Below is a small trained network, with its code and all its weights. Each question gives an input and a target symbol and asks what happens when units are switched off, that is, made to give their printed mean instead of their output.

import numpy as np


def w(rows, s, z=0):
    codes = np.array(rows[::2]) - 128.0
    scale = np.full(codes.shape[1], s)
    scale[-1] = z or s
    return codes * scale


def norm(h):
    return h / np.sqrt((h * h).mean(-1, keepdims=True) + 1e-5)


def f(y):
    return y / 2 * (1 + np.tanh(0.7978845608 * (y + 0.044715 * y**3)))


def softmax(a):
    e = np.exp(a - a.max(-1, keepdims=True))
    return e / e.sum(-1, keepdims=True)


def log_softmax(a):
    a = a - a.max(-1, keepdims=True)
    return a - np.log(np.exp(a).sum(-1, keepdims=True))


def net(x, mask):
    ids = ['αδηλμξπστφω'.index(c) for c in x.split()]
    T = len(ids)
    res = E[ids] + P[:T]
    u = 0
    for l in range(3):
        q, k, v = (norm(res) @ M[l].T for M in (Q, K, V))
        z = softmax(np.where(np.tri(T) > 0, q @ k.T / 3**0.5, -1e9)) @ v
        res = res + np.where(mask[u], z, O[l][:, -1]) @ O[l][:, :-1]
        u += 1
        y = f(norm(res) @ A[l][:, :-1].T + A[l][:, -1])
        res = res + np.where(mask[u : u + 4], y, B[l][:, -1]) @ B[l][:, :-1]
        u += 4
    return log_softmax(norm(res)[-1] @ U[:, :-1].T + U[:, -1])


Q, K, V, O, A, B = {}, {}, {}, {}, {}, {}
E = w([
[108,47,163,120],'α',
[107,33,142,111],'δ',
[205,137,157,149],'η',
[217,122,120,95],'λ',
[132,81,177,178],'μ',
[154,108,176,194],'ξ',
[84,61,186,176],'π',
[218,123,113,83],'σ',
[114,54,129,204],'τ',
[201,95,73,164],'φ',
[146,138,254,100],'ω',
],0.0073)
P = w([
[186,109,152,145],'0',
[131,122,133,146],'1',
[151,18,145,66],'2',
[115,152,125,152],'3',
[177,4,175,113],'4',
[103,164,117,153],'5',
[200,17,179,114],'6',
[95,172,109,144],'7',
[201,33,173,111],'8',
[82,184,95,130],'9',
[172,45,164,85],'10',
],0.012)
Q[0] = w([
[148,84,151,53],'0.h1',
[161,55,254,41],'0.h1',
[207,106,204,85],'0.h1',
],0.016)
K[0] = w([
[91,220,87,175],'0.h1',
[50,248,59,110],'0.h1',
[14,185,99,129],'0.h1',
],0.012)
V[0] = w([
[115,88,117,24],'0.h1',
[150,220,254,90],'0.h1',
[192,175,62,157],'0.h1',
],0.0096)
O[0] = w([
[209,117,174,171,3],'0.h1',
[134,156,177,8,154],'0.h1',
[127,70,25,86,84],'0.h1',
],0.011,0.0033)
A[0] = w([
[254,71,152,83,203],'0.n1',
[12,183,53,202,189],'0.n2',
[179,175,61,174,253],'0.n3',
[64,192,111,64,243],'0.n4',
],0.0093,0.0036)
B[0] = w([
[16,9,239,87,252],'0.n1',
[190,74,189,224,184],'0.n2',
[172,2,64,125,181],'0.n3',
[239,164,105,167,176],'0.n4',
],0.0066,0.0048)
Q[1] = w([
[131,1,207,94],'1.h1',
[220,35,136,118],'1.h1',
[21,237,51,21],'1.h1',
],0.0068)
K[1] = w([
[46,118,178,170],'1.h1',
[67,167,153,170],'1.h1',
[181,113,206,2],'1.h1',
],0.009)
V[1] = w([
[193,99,181,134],'1.h1',
[150,254,123,115],'1.h1',
[79,96,137,43],'1.h1',
],0.0073)
O[1] = w([
[245,165,200,1,215],'1.h1',
[14,25,143,139,1],'1.h1',
[189,44,88,107,101],'1.h1',
],0.0052,0.0057)
A[1] = w([
[102,80,100,84,87],'1.n1',
[52,121,4,153,3],'1.n2',
[155,174,52,129,171],'1.n3',
[131,177,134,97,136],'1.n4',
],0.014,0.0046)
B[1] = w([
[193,168,184,131,255],'1.n1',
[14,109,67,10,133],'1.n2',
[87,121,192,157,132],'1.n3',
[133,88,138,154,153],'1.n4',
],0.013,0.0025)
Q[2] = w([
[94,180,11,104],'2.h1',
[156,226,143,175],'2.h1',
[35,73,91,57],'2.h1',
],0.013)
K[2] = w([
[126,9,108,190],'2.h1',
[73,231,50,174],'2.h1',
[114,3,152,123],'2.h1',
],0.013)
V[2] = w([
[12,72,61,186],'2.h1',
[175,47,179,145],'2.h1',
[152,132,71,254],'2.h1',
],0.0051)
O[2] = w([
[133,42,253,78,2],'2.h1',
[77,102,11,165,203],'2.h1',
[144,13,130,29,74],'2.h1',
],0.0051,0.0066)
A[2] = w([
[158,162,109,150,99],'2.n1',
[126,144,151,164,16],'2.n2',
[132,194,154,78,108],'2.n3',
[8,148,153,102,2],'2.n4',
],0.018,0.0066)
B[2] = w([
[163,122,149,109,232],'2.n1',
[129,75,138,69,157],'2.n2',
[98,169,88,177,252],'2.n3',
[3,110,78,89,154],'2.n4',
],0.016,0.0035)
U = w([
[34,120,121,119,254],'α',
[105,52,43,126,146],'δ',
[152,181,71,144,115],'η',
[157,163,64,22,118],'λ',
[146,69,156,63,105],'μ',
[108,199,212,56,79],'ξ',
[109,108,249,134,112],'π',
[163,76,128,76,117],'σ',
[129,77,142,216,120],'τ',
[139,83,40,233,123],'φ',
[92,236,127,222,122],'ω',
],0.016,0.0066)

Each question gives the input, a string of symbols that net reads in full, and the target symbol t.
The units are the heads (3 rows each of Q, K, V and O) and the neurons (one row each of A and B). Each row of codes is followed by its name. A weight is (code - 128) times the scale printed after its matrix; where a second scale follows, it is the last column's (O, A, B and U).
mask holds one flag per unit, layer by layer, with each layer's heads first. A switched-off unit (its flag False) gives its mean, the last column of its rows in O or B, instead of its output. The means were averaged over made-up inputs and are rounded, as every weight is.
A unit's drop is (log p(t) with every unit on - log p(t) with that unit switched off) / (log p(t) with every unit on - log p(t) with every unit switched off).
The circuit of an input: a set's keep is (log p(t) with only the set's units on - log p(t) with every unit switched off) / (log p(t) with every unit on - log p(t) with every unit switched off). Starting from the 12 units with the biggest drops (on a tie, the unit counted first), units are removed one at a time, each time the one whose removal leaves the highest keep (on an exact tie, the one counted first), for as long as the keep stays at least 0.8.
circuit, biggest first: the units of the circuit, biggest drop first
top k neurons: the k neurons with the biggest drops, biggest first
k most important neurons of layer l: the k neurons of layer l with the biggest drops, biggest first
drop of u: that unit's drop, to one decimal
input π δ λ ω μ, target ξ: circuit, biggest first : 0.h1
input σ ω μ α φ σ τ φ δ α σ, target π: circuit, biggest first : 0.n1, 0.h1
input τ α η, target π: circuit, biggest first : 0.n1, 0.h1
input η η π π η ξ τ, target η: top 2 neurons : 1.n1, 2.n3
input φ π η η α α τ, target π: top 3 neurons : 2.n3, 0.n2, 0.n3
input π η σ η σ λ π μ ω μ τ, target ω: top 3 neurons : 1.n1, 2.n3, 0.n3
input ξ η σ α φ, target π: top 2 neurons : 0.n1, 2.n3
input π α α π η π α μ λ, target ω: top 3 neurons : 2.n3, 1.n1, 0.n1
input π τ λ μ τ, target ω: top 2 neurons : 1.n1, 0.n2
input η λ π η φ μ, target φ: top 2 neurons : 0.n3, 1.n1
input σ η π π σ, target α: top 2 neurons : 0.n1, 2.n4
input α τ η η π η η π τ π α, target α: top 2 neurons : 2.n4, 0.n1
input ω π ξ, target α: top 2 neurons : 0.n3, 1.n1
input ω α π τ η λ δ φ μ, target δ: circuit, biggest first : 0.h1
input π π η η μ η π ξ μ π π, target α: drop of 0.h1 : 0.2
input ω δ λ σ τ π, target τ: drop of 2.n4 : 0.0
input π α ω α δ η η, target λ: drop of 1.n1 : 0.1
input π π λ, target α: drop of 0.h1 : 0.7
input μ ξ η, target η: 2 most important neurons of layer 0 : 0.n3, 0.n4
input ω α α, target π: circuit, biggest first : 0.h1
input ξ ω η π λ μ α, target ω: top 2 neurons : 2.n3, 1.n1
input λ π π φ λ φ, target φ: 2 most important neurons of layer 0 : 0.n3, 0.n4
